[[ -7 -12  -4]
 [ -2  33  20]
 [  4 -29 -28]
 [  1   4 -23]]
->
[[ 33  20]
 [-29 -28]]

[[ 22  17  26]
 [  8  13 -35]
 [-19   1  20]]
->
[[ 13 -35]
 [  1  20]]

[[-23 -12   4]
 [ 12  -6 -21]
 [-30  15  16]
 [ -9  25   4]
 [-10  22  -5]]
->
[[ -6 -21]
 [ 15  16]]

[[ 27  -4  10]
 [ 28  -5  10]
 [ 33 -13  -9]]
->
[[ -5  10]
 [-13  -9]]

[[-21  -8   9 -14]
 [-29  -4   8  -6]
 [-20   6  16   7]
 [  0   6 -17  27]
 [  3   6  -5  19]]
->
[[-4  8]
 [ 6 16]]

[[  3   2 -12   7 -14]
 [  1   7  12 -27  -5]
 [  7 -14 -11  -8  -5]]
->
[[  7  12]
 [-14 -11]]
---
[[ 29 -16  10]
 [ -3  -2 -17]
 [ -4   6  10]
 [-14  10   3]
 [ -3   5   8]
 [  1  -7 -19]
 [ -1  -3 -11]
 [ -3  -2 -15]]
->
[[ 29  -3  -4 -14  -3   1  -1  -3]
 [-16  -2   6  10   5  -7  -3  -2]
 [ 10 -17  10   3   8 -19 -11 -15]]

[[ -4  -1  -3  -3   9  -2  -4  -1   7   3   3  -5   7]
 [ -2   5  12   5   5  10  34   1   9  26   5 -14   0]
 [ 25 -16  11 -11  10  31  17 -31   5 -24  -3 -18  -6]
 [ -5  -1   1  -1  11  -5  -1   1   2   6   0   0   8]
 [-10  17  12  10   3  -3  15  -3  -5   6  10  -4  15]
 [  9  -2  -9   6  -3  -2  -1  -2   3  -1   2  -7  -3]
 [  3   9   4  -8  -5  -6  -2   0   3  -4  10  13   1]]
->
[[ -4  -2  25  -5 -10   9   3]
 [ -1   5 -16  -1  17  -2   9]
 [ -3  12  11   1  12  -9   4]
 [ -3   5 -11  -1  10   6  -8]
 [  9   5  10  11   3  -3  -5]
 [ -2  10  31  -5  -3  -2  -6]
 [ -4  34  17  -1  15  -1  -2]
 [ -1   1 -31   1  -3  -2   0]
 [  7   9   5   2  -5   3   3]
 [  3  26 -24   6   6  -1  -4]
 [  3   5  -3   0  10   2  10]
 [ -5 -14 -18   0  -4  -7  13]
 [  7   0  -6   8  15  -3   1]]

[[  9 -14 -18   7]
 [  8  -4  10 -10]
 [-30 -12   3  13]
 [-18  -8  13 -13]
 [ 13   3  19 -17]
 [ -4  24 -23 -14]
 [  2  16 -14   0]
 [-21  13  12   2]]
->
[[  9   8 -30 -18  13  -4   2 -21]
 [-14  -4 -12  -8   3  24  16  13]
 [-18  10   3  13  19 -23 -14  12]
 [  7 -10  13 -13 -17 -14   0   2]]

[[  6  -5  -7  -1   2  -7  29  16]
 [ 13 -10 -24   2  -1   0  18  26]
 [ -4  -5  10   9   6  -5  -3  -9]
 [ -4  -6  -9   0   8   4  24  14]
 [ -2  17 -10  14   2 -13 -11   3]]
->
[[  6  13  -4  -4  -2]
 [ -5 -10  -5  -6  17]
 [ -7 -24  10  -9 -10]
 [ -1   2   9   0  14]
 [  2  -1   6   8   2]
 [ -7   0  -5   4 -13]
 [ 29  18  -3  24 -11]
 [ 16  26  -9  14   3]]

[[ 12 -13 -15 -15  25  12  -4   4   5 -19   9 -12  11]
 [  7 -13 -13 -24  23   8  -3   6  14 -16   8  -6  11]
 [ -4   3  -1 -29   9  -1  -6  13  27  -1  12  16   0]
 [  2 -10  -9 -30  19   4  -3   9  21 -12   8   1   8]]
->
[[ 12   7  -4   2]
 [-13 -13   3 -10]
 [-15 -13  -1  -9]
 [-15 -24 -29 -30]
 [ 25  23   9  19]
 [ 12   8  -1   4]
 [ -4  -3  -6  -3]
 [  4   6  13   9]
 [  5  14  27  21]
 [-19 -16  -1 -12]
 [  9   8  12   8]
 [-12  -6  16   1]
 [ 11  11   0   8]]

[[-14  -2  20 -34 -37  -9 -23]
 [ 19   4  -3 -19  -2  16 -17]
 [-10  -1  17 -10 -12  -1  -9]
 [-10  -1  10   3  -7   0   0]
 [ -3   4  13  12   9  -4  10]
 [-11  -5  14  13   8   1   5]
 [ 13   7  -6   9   8   2   6]
 [ -7 -10   2 -10  -6  -2  -8]
 [-10  -6  14   6   5   3   0]
 [ 10  -2 -11 -12  -5   8 -10]
 [  9   6   0  10  11   0   8]
 [ -3   0   6 -13 -10 -12  -4]]
->
[[-14  19 -10 -10  -3 -11  13  -7 -10  10   9  -3]
 [ -2   4  -1  -1   4  -5   7 -10  -6  -2   6   0]
 [ 20  -3  17  10  13  14  -6   2  14 -11   0   6]
 [-34 -19 -10   3  12  13   9 -10   6 -12  10 -13]
 [-37  -2 -12  -7   9   8   8  -6   5  -5  11 -10]
 [ -9  16  -1   0  -4   1   2  -2   3   8   0 -12]
 [-23 -17  -9   0  10   5   6  -8   0 -10   8  -4]]
---
[[ 15 -14 -15  -7   3  -7  28]
 [ -2   7 -10  -7   2  -8  -3]]
->
[[ 15 -14 -15  -7   3  -7  28]]

[[  4 -26]
 [  5 -33]
 [  0  -3]]
->
[[  4 -26]
 [  0  -3]]

[[ -3  18 -11  -9   2  16 -14 -10]
 [ -3   0  -6   8 -10   5   8   7]
 [ -3  -8  -5 -29  13  -9   7  -2]
 [ -3   6  -8 -12 -13 -23  23  -7]
 [ -3  -1  -6   7  -8   6   6   7]
 [ -3  -9 -21   6  -8  -7 -24  -4]]
->
[[ -3  18 -11  -9   2  16 -14 -10]
 [ -3  -8  -5 -29  13  -9   7  -2]
 [ -3  -1  -6   7  -8   6   6   7]]

[[-21  -8 -25 -11  -6  15   0   1   2   2  -1 -24 -15  -5  18]
 [ 15  -7  -8  -1 -11  -8 -13 -18 -15 -11 -17  14   1 -12  31]]
->
[[-21  -8 -25 -11  -6  15   0   1   2   2  -1 -24 -15  -5  18]]

[[ 12  -9   6  16  20]
 [  3  21   7  -8 -15]
 [  8  -5   1   8  13]
 [  5 -19 -10 -10  -3]
 [ -6 -12   5  18  10]
 [-13  -5 -15  -8   1]
 [ -3  30  -3   4 -11]
 [  0  -2  -4   5  11]]
->
[[ 12  -9   6  16  20]
 [  8  -5   1   8  13]
 [ -6 -12   5  18  10]
 [ -3  30  -3   4 -11]]

[[-19 -18  15 -16 -10   7 -14   6   5   8 -13  14   6   7]
 [-28 -13  10   8   0 -10  -9 -11  -9 -13   0 -12 -11 -12]
 [ -1 -11 -21  15   8   7 -14   9   9  16  11  22   9  10]
 [  1  -9 -21  13   9 -14 -13 -12  -8  12  11  14 -12 -14]
 [ 15  11   4   3  12  -9  11 -10 -11  -6  11 -10 -10 -10]]
->
[[-19 -18  15 -16 -10   7 -14   6   5   8 -13  14   6   7]
 [ -1 -11 -21  15   8   7 -14   9   9  16  11  22   9  10]
 [ 15  11   4   3  12  -9  11 -10 -11  -6  11 -10 -10 -10]]

[[ -5 -19  20   8 -22  24 -27 -30  18  10  24   7]
 [ 29   4  22   8 -13 -28  25  18  21 -28  23 -31]
 [-18   2 -15 -18  12  12  22   5 -28 -20 -17  17]
 [  6 -25   0  29 -12   5  -7  -9  24 -13 -30   9]]
->
[[ -5 -19  20   8 -22  24 -27 -30  18  10  24   7]
 [-18   2 -15 -18  12  12  22   5 -28 -20 -17  17]]

[[ -6  -2  -3  25  -6  10  -5  -2  -3  -4]
 [-11  -6 -10  29   8   7 -20 -10 -15 -13]]
->
[[-6 -2 -3 25 -6 10 -5 -2 -3 -4]]
